Below are the code and all the weights of a small trained network. Each question names an input and a class and asks about switching units off, where a switched-off unit gives its printed mean instead of its output.

import numpy as np


def w(rows, s, z=0):
    codes = np.array(rows[::2]) - 128.0
    scale = np.full(codes.shape[1], s)
    scale[-1] = z or s
    return codes * scale


def f(y):
    return np.maximum(y, 0)


def log_softmax(a):
    a = a - a.max(-1, keepdims=True)
    return a - np.log(np.exp(a).sum(-1, keepdims=True))


def net(x, mask):
    res = np.array(x, float).reshape(1, 3) / 4 @ E
    y = f(res @ A[0][:, :-1].T + A[0][:, -1])
    res = res + np.where(mask, y, B[0][:, -1]) @ B[0][:, :-1]
    return log_softmax(res[-1] @ U[:, :-1].T + U[:, -1])


A, B = {}, {}
E = w([
[191,76,44,105],'x0',
[99,164,86,238],'x1',
[255,230,212,94],'x2',
],0.0083)
A[0] = w([
[184,103,138,90,109],'n1',
[248,126,60,142,174],'n2',
[151,85,130,123,202],'n3',
[174,142,93,149,27],'n4',
[50,75,137,107,215],'n5',
[127,172,136,158,151],'n6',
[210,222,190,104,155],'n7',
[135,145,160,164,159],'n8',
[215,112,124,211,59],'n9',
[121,115,79,141,152],'n10',
[227,115,58,132,161],'n11',
[82,98,118,63,126],'n12',
[142,63,86,35,132],'n13',
[78,204,182,178,243],'n14',
[122,148,39,161,255],'n15',
[101,35,75,120,243],'n16',
[96,134,171,158,83],'n17',
[103,139,75,242,110],'n18',
[140,161,124,130,160],'n19',
[195,93,80,132,116],'n20',
[81,160,137,72,141],'n21',
[170,92,138,69,145],'n22',
[151,227,96,222,165],'n23',
[107,140,167,173,55],'n24',
[134,133,108,84,71],'n25',
[181,176,133,30,186],'n26',
[154,151,171,50,124],'n27',
[117,189,216,78,203],'n28',
[127,184,148,154,160],'n29',
[165,129,153,83,168],'n30',
[167,194,118,166,203],'n31',
[165,125,76,150,75],'n32',
[133,123,143,101,88],'n33',
],0.013,0.0031)
B[0] = w([
[197,136,106,149,167],'n1',
[166,223,79,119,198],'n2',
[144,142,112,89,157],'n3',
[104,142,115,105,145],'n4',
[94,22,113,104,200],'n5',
[81,135,142,105,160],'n6',
[126,191,154,233,249],'n7',
[91,129,153,112,158],'n8',
[93,159,109,94,163],'n9',
[137,137,85,150,166],'n10',
[187,200,99,114,189],'n11',
[123,83,120,88,169],'n12',
[154,122,163,6,189],'n13',
[29,98,168,158,203],'n14',
[96,142,29,143,195],'n15',
[158,63,37,109,223],'n16',
[94,139,142,137,152],'n17',
[52,138,5,192,203],'n18',
[104,144,133,123,153],'n19',
[174,166,112,108,168],'n20',
[95,82,131,136,155],'n21',
[180,149,97,113,174],'n22',
[39,174,122,57,200],'n23',
[94,148,139,114,150],'n24',
[148,125,117,132,141],'n25',
[175,176,136,204,211],'n26',
[138,137,154,199,191],'n27',
[96,112,215,211,215],'n28',
[69,128,149,126,170],'n29',
[161,156,141,166,177],'n30',
[66,157,111,115,186],'n31',
[118,130,87,131,153],'n32',
[121,130,129,138,142],'n33',
],0.022,0.013)
U = w([
[202,122,80,79,32],'0',
[147,26,33,200,56],'1',
[128,182,57,88,169],'2',
[121,189,147,220,143],'3',
[45,174,101,114,160],'4',
[120,2,146,140,131],'5',
[155,25,74,45,253],'6',
[150,104,176,57,8],'7',
],0.012,0.0022)

Each question gives the input, the list of numbers given to net, and the class t.
The units are the neurons (one row each of A and B). Each row of codes is followed by its name. A weight is (code - 128) times the scale printed after its matrix; where a second scale follows, it is the last column's (A, B and U).
mask holds one flag per neuron, in row order. A switched-off neuron (its flag False) gives its mean, the last column of its row in B, instead of its output. The means were averaged over made-up inputs and are rounded, as every weight is.
A unit's drop is (log p(t) with every unit on - log p(t) with that unit switched off) / (log p(t) with every unit on - log p(t) with every unit switched off).
unit that matters most: the unit with the biggest drop
top k neurons: the k neurons with the biggest drops, biggest first
drop when u is switched off: that unit's drop, to one decimal
input [2,-6,1], class 3: top neuron	n26
input [4,7,3], class 4: top 2 neurons	n23, n16
input [-5,2,2], class 4: top 2 neurons	n26, n23
input [2,1,-1], class 2: top 2 neurons	n28, n5
input [-1,-1,-8], class 1: top 2 neurons	n18, n23
input [1,7,8], class 4: top 3 neurons	n23, n31, n9
input [6,-5,4], class 3: top 2 neurons	n26, n7
input [8,-6,5], class 3: top 3 neurons	n26, n7, n27
input [5,0,-8], class 6: top 2 neurons	n13, n7
input [3,5,3], class 4: top 2 neurons	n16, n23
input [-5,8,7], class 4: drop when n23 is switched off	0.4
input [7,-6,-3], class 0: drop when n11 is switched off	0.1
input [1,-1,-1], class 6: drop when n7 is switched off	0.1
input [3,-6,1], class 0: unit that matters most	n13
